Small tables with named rows and columns. After each table, cells are looked up by row and column.

Mol
columns: Gagag, Nolage, Kiber, Nibub, Bagulas, Karebog, Dotuguz
Did: [133, 173, 158, 161, 142, 155, 117]
Tes: [155, 125, 87, 88, 171, 162, 143]
Redadof: [96, 155, 55, 134, 139, 178, 112]
Dumizot: [185, 120, 149, 133, 225, 158, 160]
Tufibi: [185, 167, 104, 139, 215, 146, 104]
Vuzul: [99, 134, 150, 142, 101, 134, 146]
Visovo: [119, 107, 124, 150, 71, 102, 121]
Tipur: [150, 144, 116, 167, 103, 219, 146]
Lesomad: [94, 108, 141, 165, 162, 122, 120]
Riku: [161, 146, 154, 162, 137, 55, 144]
Gomu: [154, 173, 129, 136, 194, 159, 146]
Dod: [147, 173, 167, 157, 189, 154, 173]

What is the Dotuguz of Tufibi in Mol? 104
What is the Nibub of Riku in Mol? 162
What is the Kiber of Visovo in Mol? 124
What is the Dotuguz of Redadof in Mol? 112
What is the Gagag of Tufibi in Mol? 185
What is the Nibub of Dumizot in Mol? 133
What is the Karebog of Visovo in Mol? 102
What is the Kiber of Dumizot in Mol? 149
What is the Nolage of Did in Mol? 173
What is the Karebog of Tufibi in Mol? 146
What is the Bagulas of Lesomad in Mol? 162

Vap.tsv
	Bubibab	Kedeta	Kunu	Vodumud	Difopok	Rupepez	Vog	Tesu	Vatalug	Kulaza
Kamob	6.799	40.154	2.757	57.266	-27.061	31.293	-0.763	-38.790	26.029	-21.225
Dek	-32.355	-7.163	40.254	19.703	-29.540	66.077	12.521	46.352	22.848	47.296
Doson	-5.411	-10.437	31.040	-33.744	17.015	17.583	42.674	48.132	52.655	2.624
Sadet	-26.319	-4.811	-2.776	46.779	2.592	51.933	-39.766	24.952	-19.115	32.872
Paze	-4.791	-13.191	3.586	7.563	41.589	19.174	-33.199	55.456	-14.450	14.165
Rez	-60.414	-11.050	13.278	-26.097	-44.004	50.914	30.905	-0.508	0.481	58.541

Rez, Rupepez: 50.914
Sadet, Difopok: 2.592
Paze, Tesu: 55.456
Paze, Kedeta: -13.191
Dek, Rupepez: 66.077
Sadet, Kulaza: 32.872
Paze, Vog: -33.199
Rez, Tesu: -0.508
Kamob, Vodumud: 57.266
Sadet, Kunu: -2.776
Doson, Vodumud: -33.744
Rez, Vog: 30.905
Kamob, Kulaza: -21.225
Kamob, Vatalug: 26.029

Gukanil:
,Basoge,Lomutus,Nop,Ged,Gatu,Supe,Mil
Gavovum,623,371,538,436,427,568,521
Zug,518,586,503,437,461,450,640
Lufuf,220,698,623,904,692,854,457
Zerilu,424,433,416,452,524,427,344
Nula,524,498,445,609,522,249,361
Baref,457,441,466,460,501,530,429
Mub,485,499,518,510,507,539,499
Maruf,366,342,243,232,380,540,416
Miseba,392,764,618,774,536,757,748
Ripa,492,542,534,429,514,486,551
Tur,474,496,471,475,496,469,479
Lis,530,797,573,572,395,613,970
Kugeku,486,636,587,717,470,732,706
Lezu,209,438,523,683,775,592,42

Ged of Kugeku: 717
Ged of Mub: 510
Supe of Miseba: 757
Mil of Lufuf: 457
Basoge of Ripa: 492
Gatu of Lis: 395
Basoge of Gavovum: 623
Nop of Lis: 573
Basoge of Miseba: 392
Row with the largest Mil: Lis

Revu:
columns: Vil, Tuke, Zagazu, Zadigof, Fug, Bufisa, Birir
Par: [0.59, 0.71, 0.63, 0.73, 0.61, 0.66, 0.70]
Dov: [0.96, 0.18, 0.80, 0.41, 0.65, 0.47, 0.29]
Dekodi: [0.71, 0.55, 0.45, 0.86, 0.60, 0.12, 0.34]
Mivef: [0.53, 0.64, 0.38, 0.62, 0.52, 0.43, 0.58]
Maza: [0.74, 0.54, 0.68, 0.62, 0.54, 0.74, 0.70]
Duz: [0.61, 0.73, 0.57, 0.70, 0.56, 0.54, 0.73]
Tozanos: [0.68, 0.58, 0.61, 0.64, 0.56, 0.61, 0.64]
Desut: [0.63, 0.62, 0.55, 0.70, 0.60, 0.45, 0.55]
Fisa: [0.78, 0.49, 0.70, 0.61, 0.53, 0.75, 0.68]
Gif: [0.62, 0.55, 0.59, 0.55, 0.59, 0.63, 0.59]
Nok: [0.87, 0.34, 0.66, 0.42, 0.44, 0.77, 0.69]

Vil of Tozanos = 0.68
Tuke of Nok = 0.34
Zagazu of Nok = 0.66
Fug of Gif = 0.59
Zagazu of Tozanos = 0.61
Bufisa of Mivef = 0.43
Vil of Nok = 0.87
Tuke of Dov = 0.18
Tuke of Gif = 0.55
Birir of Dekodi = 0.34
Birir of Mivef = 0.58
Zadigof of Nok = 0.42
Zagazu of Fisa = 0.70
Fug of Duz = 0.56
Zadigof of Gif = 0.55
Bufisa of Gif = 0.63

Table Vad
|  | Kevure | Vor | Teb | Vuti | Tev | Timefo | Senev | Kazuz | Zas |
|---|---|---|---|---|---|---|---|---|---|
| Tef | 569 | 258 | 400 | 678 | 707 | 593 | 589 | 433 | 550 |
| Posom | 610 | 340 | 592 | 416 | 657 | 581 | 664 | 312 | 556 |
| Lef | 384 | 602 | 654 | 287 | 412 | 476 | 802 | 610 | 559 |
| Tapofe | 156 | 626 | 166 | 600 | 859 | 455 | 573 | 434 | 429 |

Vuti of Tapofe is 600
Timefo of Tef is 593
Zas of Tapofe is 429
Vor of Tef is 258
Vor of Lef is 602
Teb of Lef is 654
Timefo of Lef is 476
Which row has the largest Senev? Lef

Pemam =
         Vunabo   Dos
Pekeb      -0.6  -0.5
Tapadup     0.3   0.2
Som         0.1   0.2
Tak         1.0   0.9
Lesap       0.2   0.3
Bem         0.4   0.2
Folota      0.2   0.3
Monad       0.3   0.3
Sul        -0.3   0.7
Fubir       0.7   0.6
Labudu      0.2   0.1
Keta        0.2   0.3

Sul, Dos -> 0.7
Monad, Vunabo -> 0.3
Tapadup, Vunabo -> 0.3
Tak, Vunabo -> 1.0
Fubir, Dos -> 0.6
Labudu, Dos -> 0.1
Lesap, Vunabo -> 0.2
Pekeb, Vunabo -> -0.6
Which row has the largest Vunabo? Tak

Table Takot
	Mesuf	Rakiro	Domizat	Negi	Kifi	Lofof
Muloz	98	53	143	126	99	109
Sutu	84	114	121	76	209	129
Pav	101	52	135	135	68	103
Galak	111	113	151	98	205	138
Lokal	94	105	122	96	166	123
Viv	105	56	145	132	89	109
Tupepi	93	161	43	100	91	105
Kebo	105	124	98	112	115	115
Bal	101	67	133	125	95	109
Danab	131	64	188	140	136	130
Mepogo	176	142	171	159	127	144
Seten	91	94	131	94	172	123

Kifi of Sutu = 209
Lofof of Galak = 138
Negi of Seten = 94
Kifi of Tupepi = 91
Lofof of Sutu = 129
Kifi of Muloz = 99
Lofof of Lokal = 123
Negi of Lokal = 96
Rakiro of Tupepi = 161
Mesuf of Lokal = 94
Negi of Pav = 135
Row with the largest Mesuf: Mepogo

Vab:
fields: Dos, Dev
Ziz: [40.5, 39.9]
Vumilon: [82.5, 27.6]
Fikepa: [15.0, 7.6]
Kib: [75.5, 32.0]
Tov: [51.8, 41.0]

What is the Dev of Kib in Vab?
32.0
What is the Dos of Kib in Vab?
75.5
What is the Dos of Ziz in Vab?
40.5
What is the Dev of Fikepa in Vab?
7.6
What is the Dos of Tov in Vab?
51.8
What is the Dev of Tov in Vab?
41.0
Row with the largest Dev: Tov

Table Mibev
cols = Banaf, Duged, Fimetep, Morazaz, Lol, Som, Fanuba, Punavat, Lat, Lub
Pedu: [0.690, 0.691, 0.645, 0.323, 0.565, 0.486, 0.684, 0.545, 0.741, 0.613]
Beluve: [0.389, 0.697, 0.405, 0.866, 0.406, 0.841, 0.698, 0.498, 0.296, 0.480]
Fad: [0.684, 0.752, 0.515, 0.691, 0.462, 0.953, 0.477, 0.750, 0.461, 0.613]
Tenuv: [0.523, 0.644, 0.326, 0.981, 0.458, 0.715, 0.635, 0.159, 0.447, 0.737]
Paf: [0.679, 0.366, 0.562, 0.640, 0.426, 0.258, 0.476, 0.316, 0.968, 0.790]
Kof: [0.644, 0.527, 0.530, 0.745, 0.421, 0.487, 0.502, 0.360, 0.768, 0.725]
Sozo: [0.511, 0.761, 0.423, 0.699, 0.808, 0.551, 0.553, 0.671, 0.411, 0.749]
Zav: [0.380, 0.632, 0.570, 0.511, 0.636, 0.421, 0.601, 0.656, 0.519, 0.458]
Larifu: [0.810, 0.698, 0.755, 0.387, 0.451, 0.806, 0.376, 0.914, 0.772, 0.576]
Tovera: [0.857, 0.529, 0.712, 0.678, 0.071, 0.825, 0.352, 0.437, 0.976, 0.649]

Morazaz of Kof is 0.745
Som of Tovera is 0.825
Punavat of Zav is 0.656
Lol of Larifu is 0.451
Fimetep of Sozo is 0.423
Morazaz of Pedu is 0.323
Banaf of Kof is 0.644
Fimetep of Tenuv is 0.326
Lat of Tenuv is 0.447

